Here is a tiny trained network, its code and every weight. The questions are about switching its units off for an input and a class, where a switched-off unit gives its printed mean instead of its output.

import numpy as np


def w(rows, s, z=0):
    codes = np.array(rows[::2]) - 128.0
    scale = np.full(codes.shape[1], s)
    scale[-1] = z or s
    return codes * scale


def f(y):
    return y / 2 * (1 + np.tanh(0.7978845608 * (y + 0.044715 * y**3)))


def log_softmax(a):
    a = a - a.max(-1, keepdims=True)
    return a - np.log(np.exp(a).sum(-1, keepdims=True))


def net(x, mask):
    res = np.array(x, float).reshape(1, 7) / 4 @ E
    y = f(res @ A[0][:, :-1].T + A[0][:, -1])
    res = res + np.where(mask, y, B[0][:, -1]) @ B[0][:, :-1]
    return log_softmax(res[-1] @ U[:, :-1].T + U[:, -1])


A, B = {}, {}
E = w([
[84,95,198,73,49,131,136,228,39],'x0',
[139,41,89,19,178,131,157,165,197],'x1',
[55,36,2,211,126,93,201,164,77],'x2',
[127,131,117,115,117,122,127,117,125],'x3',
[160,134,122,132,142,136,125,155,115],'x4',
[106,123,143,138,130,142,131,122,144],'x5',
[159,22,131,133,198,155,1,45,25],'x6',
],0.0094)
A[0] = w([
[103,95,75,159,130,134,128,131,96,114],'n0',
[139,27,106,22,188,142,152,157,186,56],'n1',
[181,122,105,157,170,117,137,80,138,86],'n2',
[162,174,89,155,148,144,190,89,180,117],'n3',
[103,39,112,126,165,166,7,75,74,2],'n4',
[65,49,103,181,126,116,118,131,125,94],'n5',
[144,113,73,157,170,143,96,52,166,66],'n6',
[116,195,143,221,104,135,116,99,53,56],'n7',
[145,34,102,172,125,118,171,129,133,89],'n8',
[169,158,203,63,136,148,80,97,164,90],'n9',
[82,70,197,80,92,151,122,164,40,73],'n10',
[138,126,133,106,48,149,158,179,130,123],'n11',
[147,116,125,101,171,150,106,107,58,121],'n12',
[101,126,64,163,146,112,189,145,91,110],'n13',
],0.012,0.0048)
B[0] = w([
[142,204,106,94,167,132,73,119,132,183],'n0',
[218,94,217,150,159,59,180,58,108,240],'n1',
[80,98,73,134,102,109,144,133,84,175],'n2',
[104,96,100,179,77,124,128,208,133,190],'n3',
[53,96,137,83,102,113,194,189,225,255],'n4',
[103,113,155,106,148,182,90,124,94,198],'n5',
[153,122,47,195,133,133,122,143,83,200],'n6',
[207,75,252,122,161,44,161,56,145,195],'n7',
[145,178,132,106,165,159,126,120,94,191],'n8',
[98,199,98,87,162,200,73,97,64,213],'n9',
[89,96,63,207,94,130,125,151,42,222],'n10',
[104,141,90,176,86,97,119,156,180,183],'n11',
[141,136,108,113,103,144,141,142,205,190],'n12',
[97,202,167,68,126,224,133,86,107,201],'n13',
],0.011,0.017)
U = w([
[124,164,156,43,151,222,97,94,105,85],'0',
[185,58,213,126,148,76,157,54,139,139],'1',
[86,121,147,95,110,138,181,206,255,254],'2',
[116,63,77,217,124,143,115,157,92,18],'3',
],0.012,0.004)

Each question gives the input, the list of numbers given to net, and the class t.
The units are the neurons (one row each of A and B). Each row of codes is followed by its name. A weight is (code - 128) times the scale printed after its matrix; where a second scale follows, it is the last column's (A, B and U).
mask holds one flag per neuron, in row order. A switched-off neuron (its flag False) gives its mean, the last column of its row in B, instead of its output. The means were averaged over made-up inputs and are rounded, as every weight is.
A unit's drop is (log p(t) with every unit on - log p(t) with that unit switched off) / (log p(t) with every unit on - log p(t) with every unit switched off).
The circuit of an input: a set's keep is (log p(t) with only the set's units on - log p(t) with every unit switched off) / (log p(t) with every unit on - log p(t) with every unit switched off). Starting from the 12 units with the biggest drops (on a tie, the unit counted first), units are removed one at a time, each time the one whose removal leaves the highest keep (on an exact tie, the one counted first), for as long as the keep stays at least 0.8.
circuit, biggest first: the units of the circuit, biggest drop first
unit that matters most: the unit with the biggest drop
top k neurons: the k neurons with the biggest drops, biggest first
drop of u: that unit's drop, to one decimal
input [-7,2,-5,7,-8,-2,-2], class 3: unit that matters most -> n3
input [5,-1,-4,2,-1,-7,1], class 3: top 2 neurons -> [n10, n13]
input [-7,3,-6,-1,1,-4,-3], class 3: top 2 neurons -> [n3, n13]
input [-1,5,2,6,-1,-6,5], class 1: top 3 neurons -> [n1, n3, n11]
input [8,7,-8,-1,-6,4,-8], class 0: top 2 neurons -> [n9, n4]
input [4,-2,0,7,-1,-8,-2], class 3: top 3 neurons -> [n4, n1, n12]
input [-6,3,-4,2,-7,4,-2], class 3: circuit, biggest first -> [n3, n4]
input [3,1,4,3,5,-5,-4], class 0: top 3 neurons -> [n4, n13, n3]
input [0,7,7,-6,-6,0,8], class 2: top 2 neurons -> [n4, n9]
input [1,4,2,1,8,3,2], class 1: top 2 neurons -> [n1, n9]
input [3,4,-6,1,-5,-1,-5], class 0: top 2 neurons -> [n9, n4]
input [-8,1,1,8,-6,6,-7], class 3: top 3 neurons -> [n4, n6, n3]
input [1,8,-7,0,-6,7,-1], class 1: top 2 neurons -> [n1, n13]
input [-5,-8,8,2,-4,-7,-5], class 0: circuit, biggest first -> [n13]
input [5,-5,3,7,4,-3,2], class 1: top 2 neurons -> [n7, n6]
input [4,-6,-6,1,-5,-7,8], class 2: top 2 neurons -> [n4, n1]
input [4,-3,-3,-4,-8,2,7], class 2: drop of n4 -> 0.9
input [8,-2,3,3,6,-2,-7], class 3: drop of n10 -> 1.2
input [-2,-6,4,-3,-5,4,4], class 1: drop of n7 -> 2.0
input [3,-8,0,-4,-4,4,2], class 1: unit that matters most -> n7
